Below is a small trained network, with its code and all its weights. Each question gives an input and a class and asks what happens when units are switched off, that is, made to give their printed mean instead of their output.

import numpy as np


def w(rows, s, z=0):
    codes = np.array(rows[::2]) - 128.0
    scale = np.full(codes.shape[1], s)
    scale[-1] = z or s
    return codes * scale


def f(y):
    return y / 2 * (1 + np.tanh(0.7978845608 * (y + 0.044715 * y**3)))


def log_softmax(a):
    a = a - a.max(-1, keepdims=True)
    return a - np.log(np.exp(a).sum(-1, keepdims=True))


def net(x, mask):
    res = np.array(x, float).reshape(1, 3) / 4 @ E
    y = f(res @ A[0][:, :-1].T + A[0][:, -1])
    res = res + np.where(mask, y, B[0][:, -1]) @ B[0][:, :-1]
    return log_softmax(res[-1] @ U[:, :-1].T + U[:, -1])


A, B = {}, {}
E = w([
[183,65,200,42,147,116,217,125,99],'x0',
[161,146,69,2,101,189,104,174,102],'x1',
[91,132,133,9,159,71,88,9,52],'x2',
],0.0098)
A[0] = w([
[157,136,126,177,115,193,201,141,143,78],'N1',
[93,189,89,179,127,137,82,131,140,4],'N2',
[150,129,128,69,121,168,90,172,146,30],'N3',
[181,100,173,103,165,122,162,114,169,85],'N4',
[158,120,128,152,124,149,166,154,177,65],'N5',
[172,117,175,106,136,124,191,160,81,222],'N6',
[80,68,206,199,186,78,134,94,175,86],'N7',
[101,150,145,85,166,111,150,7,107,93],'N8',
[146,115,155,121,138,139,210,113,110,20],'N9',
],0.011,0.0039)
B[0] = w([
[214,146,201,216,189,144,87,147,96,216],'N1',
[108,205,64,125,133,63,147,75,146,212],'N2',
[218,66,51,19,135,155,254,29,111,176],'N3',
[84,207,79,210,99,89,96,67,116,180],'N4',
[160,128,169,153,209,122,93,94,14,193],'N5',
[57,194,103,158,73,72,91,164,143,221],'N6',
[158,80,93,40,86,196,246,146,140,255],'N7',
[170,94,147,182,181,119,74,185,91,248],'N8',
[151,180,122,140,118,76,134,18,208,166],'N9',
],0.0089,0.0098)
U = w([
[164,94,154,158,251,130,97,146,89,75],'0',
[97,199,107,148,103,95,130,100,172,83],'1',
[154,57,108,101,123,171,209,123,135,89],'2',
[84,85,149,145,102,152,108,209,141,248],'3',
],0.015,0.011)

Each question gives the input, the list of numbers given to net, and the class t.
The units are the neurons (one row each of A and B). Each row of codes is followed by its name. A weight is (code - 128) times the scale printed after its matrix; where a second scale follows, it is the last column's (A, B and U).
mask holds one flag per neuron, in row order. A switched-off neuron (its flag False) gives its mean, the last column of its row in B, instead of its output. The means were averaged over made-up inputs and are rounded, as every weight is.
A unit's drop is (log p(t) with every unit on - log p(t) with that unit switched off) / (log p(t) with every unit on - log p(t) with every unit switched off).
The circuit of an input: a set's keep is (log p(t) with only the set's units on - log p(t) with every unit switched off) / (log p(t) with every unit on - log p(t) with every unit switched off). Starting from all 9 units, units are removed one at a time, each time the one whose removal leaves the highest keep (on an exact tie, the one counted first), for as long as the keep stays at least 0.8.
circuit, biggest first: the units of the circuit, biggest drop first
unit that matters most: the unit with the biggest drop
top k neurons: the k neurons with the biggest drops, biggest first
drop when u is switched off: that unit's drop, to one decimal
input [-6,-5,8], class 0: unit that matters most => N8
input [-2,-2,-1], class 3: top 2 neurons => N3; N9
input [3,-2,-3], class 3: top 3 neurons => N2; N3; N8
input [8,-4,-8], class 0: top 2 neurons => N1; N5
input [-3,4,-2], class 2: circuit, biggest first => N6; N8
input [-1,5,-7], class 0: top 3 neurons => N1; N7; N5
input [-2,6,-5], class 2: top 2 neurons => N3; N8
input [8,-4,-7], class 1: top 3 neurons => N6; N4; N9
input [3,-4,1], class 2: top 2 neurons => N7; N2
input [7,6,6], class 1: top 2 neurons => N6; N4
input [3,-5,-3], class 2: top 2 neurons => N7; N8
input [1,-4,-8], class 0: top 2 neurons => N1; N5
input [2,7,-8], class 0: top 3 neurons => N1; N5; N7
input [-6,-3,8], class 0: unit that matters most => N8
input [-1,-7,-7], class 0: top 3 neurons => N1; N5; N3
input [-3,-6,-5], class 2: top 2 neurons => N7; N8
input [-1,-4,1], class 2: top 2 neurons => N7; N6
input [6,0,4], class 1: drop when N4 is switched off => 0.2
input [6,-4,1], class 1: drop when N4 is switched off => 0.2
input [-1,-1,0], class 3: unit that matters most => N3
input [-2,-2,2], class 3: drop when N5 is switched off => 0.3
input [6,1,-8], class 0: drop when N5 is switched off => 0.5
